Below are the code and all the weights of a small trained network. Each question names an input and a target symbol and asks about switching units off, where a switched-off unit gives its printed mean instead of its output.

import numpy as np


def w(rows, s, z=0):
    codes = np.array(rows[::2]) - 128.0
    scale = np.full(codes.shape[1], s)
    scale[-1] = z or s
    return codes * scale


def f(y):
    return np.maximum(y, 0)


def softmax(a):
    e = np.exp(a - a.max(-1, keepdims=True))
    return e / e.sum(-1, keepdims=True)


def log_softmax(a):
    a = a - a.max(-1, keepdims=True)
    return a - np.log(np.exp(a).sum(-1, keepdims=True))


def net(x, mask):
    ids = ['ΔΞΣΦΩαβεζηλμπτ'.index(c) for c in x.split()]
    T = len(ids)
    res = E[ids] + P[:T]
    u = 0
    for l in range(2):
        q, k, v = (res @ M[l].T for M in (Q, K, V))
        z = softmax(np.where(np.tri(T) > 0, q @ k.T / 3**0.5, -1e9)) @ v
        res = res + np.where(mask[u], z, O[l][:, -1]) @ O[l][:, :-1]
        u += 1
        y = f(res @ A[l][:, :-1].T + A[l][:, -1])
        res = res + np.where(mask[u : u + 12], y, B[l][:, -1]) @ B[l][:, :-1]
        u += 12
    return log_softmax(res[-1] @ U[:, :-1].T + U[:, -1])


Q, K, V, O, A, B = {}, {}, {}, {}, {}, {}
E = w([
[69,130,232],'Δ',
[145,192,127],'Ξ',
[144,195,127],'Σ',
[191,218,119],'Φ',
[226,40,116],'Ω',
[160,201,122],'α',
[161,199,120],'β',
[50,173,184],'ε',
[92,87,45],'ζ',
[131,139,82],'η',
[77,233,68],'λ',
[228,38,107],'μ',
[8,67,55],'π',
[75,228,104],'τ',
],0.017)
P = w([
[154,155,197],'0',
[143,148,175],'1',
[142,147,166],'2',
[137,146,148],'3',
[133,147,133],'4',
[131,148,119],'5',
[127,149,108],'6',
[130,151,93],'7',
[126,151,77],'8',
[116,153,66],'9',
[115,151,51],'10',
[110,154,38],'11',
[102,156,29],'12',
[102,156,8],'13',
],0.013)
Q[0] = w([
[235,250,73],'L0H0',
[52,124,152],'L0H0',
[89,255,29],'L0H0',
],0.0087)
K[0] = w([
[170,148,81],'L0H0',
[120,174,168],'L0H0',
[2,165,79],'L0H0',
],0.0092)
V[0] = w([
[133,99,27],'L0H0',
[224,110,253],'L0H0',
[117,188,71],'L0H0',
],0.0049)
O[0] = w([
[163,255,209,105],'L0H0',
[146,228,38,5],'L0H0',
[185,94,220,223],'L0H0',
],0.0064,0.0026)
A[0] = w([
[77,155,165,144],'L0N0',
[102,90,103,94],'L0N1',
[141,198,56,254],'L0N2',
[79,34,102,59],'L0N3',
[77,209,77,59],'L0N4',
[156,61,106,37],'L0N5',
[143,100,88,168],'L0N6',
[10,178,175,162],'L0N7',
[115,166,199,85],'L0N8',
[213,146,110,91],'L0N9',
[145,37,90,181],'L0N10',
[58,100,121,122],'L0N11',
],0.012,0.0089)
B[0] = w([
[214,128,40,182],'L0N0',
[189,141,169,140],'L0N1',
[20,69,121,253],'L0N2',
[156,204,179,149],'L0N3',
[249,253,188,147],'L0N4',
[59,159,41,132],'L0N5',
[189,90,214,159],'L0N6',
[214,167,50,236],'L0N7',
[237,128,170,153],'L0N8',
[159,196,50,155],'L0N9',
[243,121,141,174],'L0N10',
[140,144,31,171],'L0N11',
],0.0074,0.011)
Q[1] = w([
[128,171,9],'L1H0',
[107,143,7],'L1H0',
[130,63,106],'L1H0',
],0.012)
K[1] = w([
[125,50,189],'L1H0',
[113,2,254],'L1H0',
[126,191,106],'L1H0',
],0.0088)
V[1] = w([
[154,2,214],'L1H0',
[142,187,204],'L1H0',
[108,162,46],'L1H0',
],0.0057)
O[1] = w([
[186,20,56,39],'L1H0',
[3,161,99,4],'L1H0',
[137,172,164,236],'L1H0',
],0.0047,0.002)
A[1] = w([
[112,97,128,80],'L1N0',
[121,123,133,109],'L1N1',
[127,132,222,255],'L1N2',
[206,141,105,42],'L1N3',
[98,91,78,93],'L1N4',
[146,117,89,90],'L1N5',
[161,157,141,140],'L1N6',
[185,82,123,162],'L1N7',
[115,188,111,77],'L1N8',
[91,2,114,176],'L1N9',
[49,114,68,155],'L1N10',
[194,124,160,73],'L1N11',
],0.012,0.0082)
B[1] = w([
[143,173,121,128],'L1N0',
[118,165,121,128],'L1N1',
[149,1,158,186],'L1N2',
[83,114,194,254],'L1N3',
[32,139,138,139],'L1N4',
[86,116,125,192],'L1N5',
[167,99,138,209],'L1N6',
[128,228,156,247],'L1N7',
[123,125,178,177],'L1N8',
[127,105,58,169],'L1N9',
[62,139,160,164],'L1N10',
[61,164,116,165],'L1N11',
],0.0096,0.0071)
U = w([
[207,246,200,78],'Δ',
[252,103,1,253],'Ξ',
[72,166,90,171],'Σ',
[60,163,44,70],'Φ',
[137,90,103,118],'Ω',
[215,65,174,86],'α',
[216,47,203,93],'β',
[151,126,124,17],'ε',
[82,137,187,88],'ζ',
[138,83,152,132],'η',
[127,129,150,47],'λ',
[49,143,202,119],'μ',
[105,44,79,208],'π',
[116,130,157,59],'τ',
],0.0094,0.0055)

Each question gives the input, a string of symbols that net reads in full, and the target symbol t.
The units are the heads (3 rows each of Q, K, V and O) and the neurons (one row each of A and B). Each row of codes is followed by its name. A weight is (code - 128) times the scale printed after its matrix; where a second scale follows, it is the last column's (O, A, B and U).
mask holds one flag per unit, layer by layer, with each layer's heads first. A switched-off unit (its flag False) gives its mean, the last column of its rows in O or B, instead of its output. The means were averaged over made-up inputs and are rounded, as every weight is.
A unit's drop is (log p(t) with every unit on - log p(t) with that unit switched off) / (log p(t) with every unit on - log p(t) with every unit switched off).
The circuit of an input: a set's keep is (log p(t) with only the set's units on - log p(t) with every unit switched off) / (log p(t) with every unit on - log p(t) with every unit switched off). Starting from the 12 units with the biggest drops (on a tie, the unit counted first), units are removed one at a time, each time the one whose removal leaves the highest keep (on an exact tie, the one counted first), for as long as the keep stays at least 0.8.
units of the circuit, in order: the units of the circuit, biggest drop first
unit that matters most: the unit with the biggest drop
k most important neurons: the k neurons with the biggest drops, biggest first
k most important neurons of layer l: the k neurons of layer l with the biggest drops, biggest first
input α Φ ζ μ λ β λ Φ ζ, target β: 2 most important neurons -> [L0N6 L0N7]
input Φ λ α ζ Φ η ζ ε ζ ζ Δ λ τ, target Δ: unit that matters most -> L0N4
input β Δ Φ Ω η Φ π λ Δ α ζ Ξ ε, target Δ: units of the circuit, in order -> [L0H0 L0N2 L0N7]
input Ω η Δ α β λ ε, target Δ: units of the circuit, in order -> [L0N7 L0N2]
input ζ ζ ε λ Φ ε ζ ε ζ Δ Φ Δ λ α, target β: 3 most important neurons of layer 0 -> [L0N7 L0N11 L0N0]
input α λ ε Δ, target Δ: 2 most important neurons -> [L0N2 L0N7]
input α λ ε μ π λ ζ ζ, target β: units of the circuit, in order -> [L0H0 L0N7 L0N6 L0N10]
input ζ ζ λ Ξ, target β: 3 most important neurons -> [L1N2 L0N11 L0N7]
input ε ε Δ α α Δ ε Φ β ζ β λ, target Δ: 2 most important neurons of layer 0 -> [L0N4 L0N11]
input ε Ω λ Δ ζ λ Σ η β λ Ξ, target β: units of the circuit, in order -> [L0H0 L1N2 L0N7]
input Σ η Φ Δ π λ Φ ζ Δ α β η, target π: units of the circuit, in order -> [L0N7 L1N7 L0N2]
input Δ π Δ ζ ζ λ ε η, target β: 4 most important neurons -> [L0N7 L0N11 L1N2 L0N0]
input Φ Δ π η Ξ π Ω λ Σ, target β: units of the circuit, in order -> [L0H0 L1N2 L0N11]
input Φ β α ζ ε Δ, target Δ: units of the circuit, in order -> [L0N2]
input Δ Δ Φ λ β μ Ω, target Δ: 4 most important neurons -> [L1N7 L0N10 L0N9 L0N6]
input μ Δ Δ ζ Δ Δ Σ ε ζ β Δ λ, target Δ: 2 most important neurons of layer 0 -> [L0N4 L0N9]
input λ η Δ ε β ζ ε β λ Φ, target β: 4 most important neurons of layer 0 -> [L0N7 L0N11 L0N0 L0N8]
input ε α ζ Δ Φ ε Φ μ, target Δ: 3 most important neurons -> [L1N7 L0N10 L0N9]
input Δ β τ α λ β, target β: 3 most important neurons -> [L1N2 L0N7 L0N11]
input ε λ π, target Δ: unit that matters most -> L0N3
input ζ η β α π ζ Φ ε μ, target Δ: 4 most important neurons -> [L1N7 L0N10 L0N9 L0N6]
